[[128 134 138 118 142]
 [139 120 129 123 112]
 [123 128 127 130 105]
 [119 104 101 121 117]]
->
[[120 129]
 [128 127]]

[[131 138 131]
 [128 136 151]
 [128 135 152]
 [128 136 150]]
->
[[136 151]
 [135 152]]

[[102 129 114 135]
 [148 125 130 125]
 [117 132 147 134]
 [129 129 121 124]]
->
[[125 130]
 [132 147]]

[[107 129 137 147 134]
 [130 109 138 106 138]
 [132 117 141 144 118]
 [150 130 141 126 128]
 [106 126 108 107 150]]
->
[[109 138]
 [117 141]]

[[125 156 135]
 [126 127 129]
 [126 125 129]
 [126 126 129]
 [126 125 129]]
->
[[127 129]
 [125 129]]

[[133 111 132 137]
 [113 138 131  99]
 [133 115 134 136]]
->
[[138 131]
 [115 134]]

[[136 134 124 122 126]
 [124 117 128 133 131]
 [117 134 135 117 120]
 [127 125 144 140 134]
 [116 124 144 134 151]]
->
[[117 128]
 [134 135]]

[[107 125 122]
 [126 124 132]
 [122 134 115]
 [125 125 133]
 [126 124 129]]
->
[[124 132]
 [134 115]]

[[128 131 105 132 130]
 [130 127 104 137 129]
 [121 157 111 128 134]]
->
[[127 104]
 [157 111]]
---
[[135 128 129 136 106]
 [134 128 130 134 106]
 [134 128 130 134 106]
 [134 128 129 135 106]
 [129 129 130 129 156]]
->
[[129 129 130 129 156]
 [135 128 129 136 106]
 [134 128 130 134 106]
 [134 128 130 134 106]
 [134 128 129 135 106]]

[[128 128 128 128 128 128 148]
 [128 130 151 152 151 152 151]
 [128 128 128 128 128 128 148]
 [128 128 128 128 128 150 152]
 [128 128 128 151 152 152 151]
 [128 127 127 128 128 128 149]
 [128 131 152 151 152 152 152]
 [128 128 128 128 150 151 152]
 [128 151 152 152 152 151 152]
 [128 128 131 152 152 151 152]
 [128 129 152 152 152 151 151]]
->
[[128 129 152 152 152 151 151]
 [128 128 128 128 128 128 148]
 [128 130 151 152 151 152 151]
 [128 128 128 128 128 128 148]
 [128 128 128 128 128 150 152]
 [128 128 128 151 152 152 151]
 [128 127 127 128 128 128 149]
 [128 131 152 151 152 152 152]
 [128 128 128 128 150 151 152]
 [128 151 152 152 152 151 152]
 [128 128 131 152 152 151 152]]

[[111 131 100 131 117 108 119 127 130 131 122 125 137 140 133 134]
 [126 110 113 124 136 121 124 144 120 102 151 157 117 130 121 128]]
->
[[126 110 113 124 136 121 124 144 120 102 151 157 117 130 121 128]
 [111 131 100 131 117 108 119 127 130 131 122 125 137 140 133 134]]

[[115 147 138 131 141 112 118 145 148 123 140]
 [114 138 151 130 119 110 112 123 133 152 146]
 [144 105 124 106 150 150 151 126 134 114 116]
 [152 104 116 141 141 128 138 137 133 111 147]
 [114 131 112 131 144 141 125 115 104 140 110]
 [133 117 120 122 108 133 144 127 113 133 114]
 [131 125 124 124 109 125 144 102 135 103 152]]
->
[[131 125 124 124 109 125 144 102 135 103 152]
 [115 147 138 131 141 112 118 145 148 123 140]
 [114 138 151 130 119 110 112 123 133 152 146]
 [144 105 124 106 150 150 151 126 134 114 116]
 [152 104 116 141 141 128 138 137 133 111 147]
 [114 131 112 131 144 141 125 115 104 140 110]
 [133 117 120 122 108 133 144 127 113 133 114]]

[[126 101 125 124 102 101 100 102 102 126 100 125]
 [138 129 138 138 129 133 128 133 132 138 128 138]]
->
[[138 129 138 138 129 133 128 133 132 138 128 138]
 [126 101 125 124 102 101 100 102 102 126 100 125]]

[[124 143 115 137 142 127]
 [137 141 140 118 141 123]
 [133 130 139 133 110 141]
 [149 129 133 120 128 140]]
->
[[149 129 133 120 128 140]
 [124 143 115 137 142 127]
 [137 141 140 118 141 123]
 [133 130 139 133 110 141]]

[[118 131 139]
 [138 126 105]
 [127 137 133]
 [124 137 125]
 [126 135 131]]
->
[[126 135 131]
 [118 131 139]
 [138 126 105]
 [127 137 133]
 [124 137 125]]

[[141 128 128 112 144]
 [123 126 115 139 121]
 [136 117 110 116 124]
 [118 114 134 128 129]
 [126 121 128 116 121]
 [121 133 108 109 144]
 [125 133 121 106 126]
 [120 138 116 134 112]
 [144 136 131 124 123]
 [109 121 143 129 132]]
->
[[109 121 143 129 132]
 [141 128 128 112 144]
 [123 126 115 139 121]
 [136 117 110 116 124]
 [118 114 134 128 129]
 [126 121 128 116 121]
 [121 133 108 109 144]
 [125 133 121 106 126]
 [120 138 116 134 112]
 [144 136 131 124 123]]
